Below are the code and all the weights of a small trained network. Each question names an input and a class and asks about switching units off, where a switched-off unit gives its printed mean instead of its output.

import numpy as np


def w(rows, s, z=0):
    codes = np.array(rows[::2]) - 128.0
    scale = np.full(codes.shape[1], s)
    scale[-1] = z or s
    return codes * scale


def f(y):
    return y / 2 * (1 + np.tanh(0.7978845608 * (y + 0.044715 * y**3)))


def log_softmax(a):
    a = a - a.max(-1, keepdims=True)
    return a - np.log(np.exp(a).sum(-1, keepdims=True))


def net(x, mask):
    res = np.array(x, float).reshape(1, 7) / 4 @ E
    y = f(res @ A[0][:, :-1].T + A[0][:, -1])
    res = res + np.where(mask, y, B[0][:, -1]) @ B[0][:, :-1]
    return log_softmax(res[-1] @ U[:, :-1].T + U[:, -1])


A, B = {}, {}
E = w([
[17,77,86,186,144,130],'x0',
[187,201,87,149,97,253],'x1',
[120,107,115,69,185,82],'x2',
[172,193,92,78,141,92],'x3',
[182,65,85,103,117,170],'x4',
[139,151,43,185,59,126],'x5',
[54,158,120,72,61,140],'x6',
],0.007)
A[0] = w([
[163,122,122,113,146,177,8],'neuron 1',
[226,96,206,56,104,148,151],'neuron 2',
[131,112,117,136,120,121,73],'neuron 3',
[81,205,110,116,84,89,123],'neuron 4',
[121,122,112,152,131,161,141],'neuron 5',
[158,119,137,102,116,124,125],'neuron 6',
[8,134,232,123,148,81,152],'neuron 7',
[185,168,95,124,69,50,155],'neuron 8',
[102,62,140,160,138,106,91],'neuron 9',
[51,108,152,161,46,119,182],'neuron 10',
[139,146,135,162,42,252,183],'neuron 11',
[130,123,141,126,119,131,134],'neuron 12',
[149,107,106,154,125,108,58],'neuron 13',
[102,66,150,160,142,114,98],'neuron 14',
[55,86,103,15,109,154,124],'neuron 15',
[59,129,186,130,150,92,155],'neuron 16',
[93,101,106,72,127,131,111],'neuron 17',
[102,208,133,102,106,74,118],'neuron 18',
[104,147,142,144,88,207,4],'neuron 19',
[133,152,127,137,65,127,101],'neuron 20',
[88,29,155,190,109,106,177],'neuron 21',
[135,119,189,115,162,147,81],'neuron 22',
[182,126,143,108,115,87,133],'neuron 23',
],0.018,0.0037)
B[0] = w([
[141,167,133,118,146,87,149],'neuron 1',
[81,126,113,28,207,177,222],'neuron 2',
[120,102,121,133,138,125,125],'neuron 3',
[134,192,68,143,61,60,181],'neuron 4',
[133,116,95,156,194,117,146],'neuron 5',
[115,130,153,99,136,130,147],'neuron 6',
[72,188,146,33,165,58,249],'neuron 7',
[201,123,84,3,118,121,194],'neuron 8',
[107,108,108,167,71,161,172],'neuron 9',
[51,83,135,93,225,60,194],'neuron 10',
[146,227,104,229,199,155,233],'neuron 11',
[125,125,118,115,134,126,130],'neuron 12',
[101,100,86,129,125,134,135],'neuron 13',
[105,111,119,154,66,176,172],'neuron 14',
[147,74,176,162,101,19,182],'neuron 15',
[116,200,174,91,110,112,203],'neuron 16',
[141,98,156,165,133,71,151],'neuron 17',
[121,101,43,185,97,177,181],'neuron 18',
[167,145,123,108,130,237,167],'neuron 19',
[107,208,149,152,78,135,153],'neuron 20',
[65,25,143,119,88,147,205],'neuron 21',
[98,163,93,94,147,124,164],'neuron 22',
[110,144,142,57,135,163,173],'neuron 23',
],0.031,0.015)
U = w([
[253,187,78,199,126,157,182],'0',
[106,111,182,186,44,179,4],'1',
[106,195,146,85,195,133,173],'2',
[100,73,152,122,66,65,205],'3',
[206,74,235,190,129,110,5],'4',
[103,63,129,208,144,216,112],'5',
[140,97,111,62,97,182,111],'6',
],0.0058,0.0029)

Each question gives the input, the list of numbers given to net, and the class t.
The units are the neurons (one row each of A and B). Each row of codes is followed by its name. A weight is (code - 128) times the scale printed after its matrix; where a second scale follows, it is the last column's (A, B and U).
mask holds one flag per neuron, in row order. A switched-off neuron (its flag False) gives its mean, the last column of its row in B, instead of its output. The means were averaged over made-up inputs and are rounded, as every weight is.
A unit's drop is (log p(t) with every unit on - log p(t) with that unit switched off) / (log p(t) with every unit on - log p(t) with every unit switched off).
The circuit of an input: a set's keep is (log p(t) with only the set's units on - log p(t) with every unit switched off) / (log p(t) with every unit on - log p(t) with every unit switched off). Starting from the 12 units with the biggest drops (on a tie, the unit counted first), units are removed one at a time, each time the one whose removal leaves the highest keep (on an exact tie, the one counted first), for as long as the keep stays at least 0.8.
circuit, biggest first: the units of the circuit, biggest drop first
k most important neurons: the k neurons with the biggest drops, biggest first
drop when u is switched off: that unit's drop, to one decimal
input [4,3,2,6,3,3,-5], class 6: circuit, biggest first => (neuron 7)
input [-6,-2,-5,-1,-7,3,-6], class 6: circuit, biggest first => (neuron 11; neuron 7)
input [5,-6,-3,6,-7,4,4], class 3: 3 most important neurons => (neuron 11; neuron 2; neuron 4)
input [-1,4,7,8,-5,0,-5], class 6: 2 most important neurons => (neuron 11; neuron 7)
input [3,1,5,1,-2,8,-1], class 3: 3 most important neurons => (neuron 11; neuron 2; neuron 19)
input [1,-4,7,-8,-8,0,-6], class 3: 2 most important neurons => (neuron 21; neuron 11)
input [-8,-5,6,1,-7,4,2], class 6: 2 most important neurons => (neuron 18; neuron 11)
input [-1,-1,-4,8,2,-6,3], class 6: 3 most important neurons => (neuron 11; neuron 7; neuron 10)
input [-1,-8,4,-1,4,-5,-3], class 3: 2 most important neurons => (neuron 21; neuron 11)
input [2,3,-6,-6,3,3,2], class 5: 2 most important neurons => (neuron 10; neuron 7)
input [-6,-3,5,7,-4,0,-5], class 6: drop when neuron 11 is switched off => 0.1
input [0,-7,-7,-5,4,8,2], class 5: drop when neuron 7 is switched off => 0.2
input [5,-4,2,-3,-5,-2,0], class 3: drop when neuron 21 is switched off => 0.2
input [1,-5,3,-8,6,6,-7], class 5: drop when neuron 15 is switched off => 0.0
input [8,2,6,-7,-6,-2,-1], class 3: circuit, biggest first => (neuron 21)
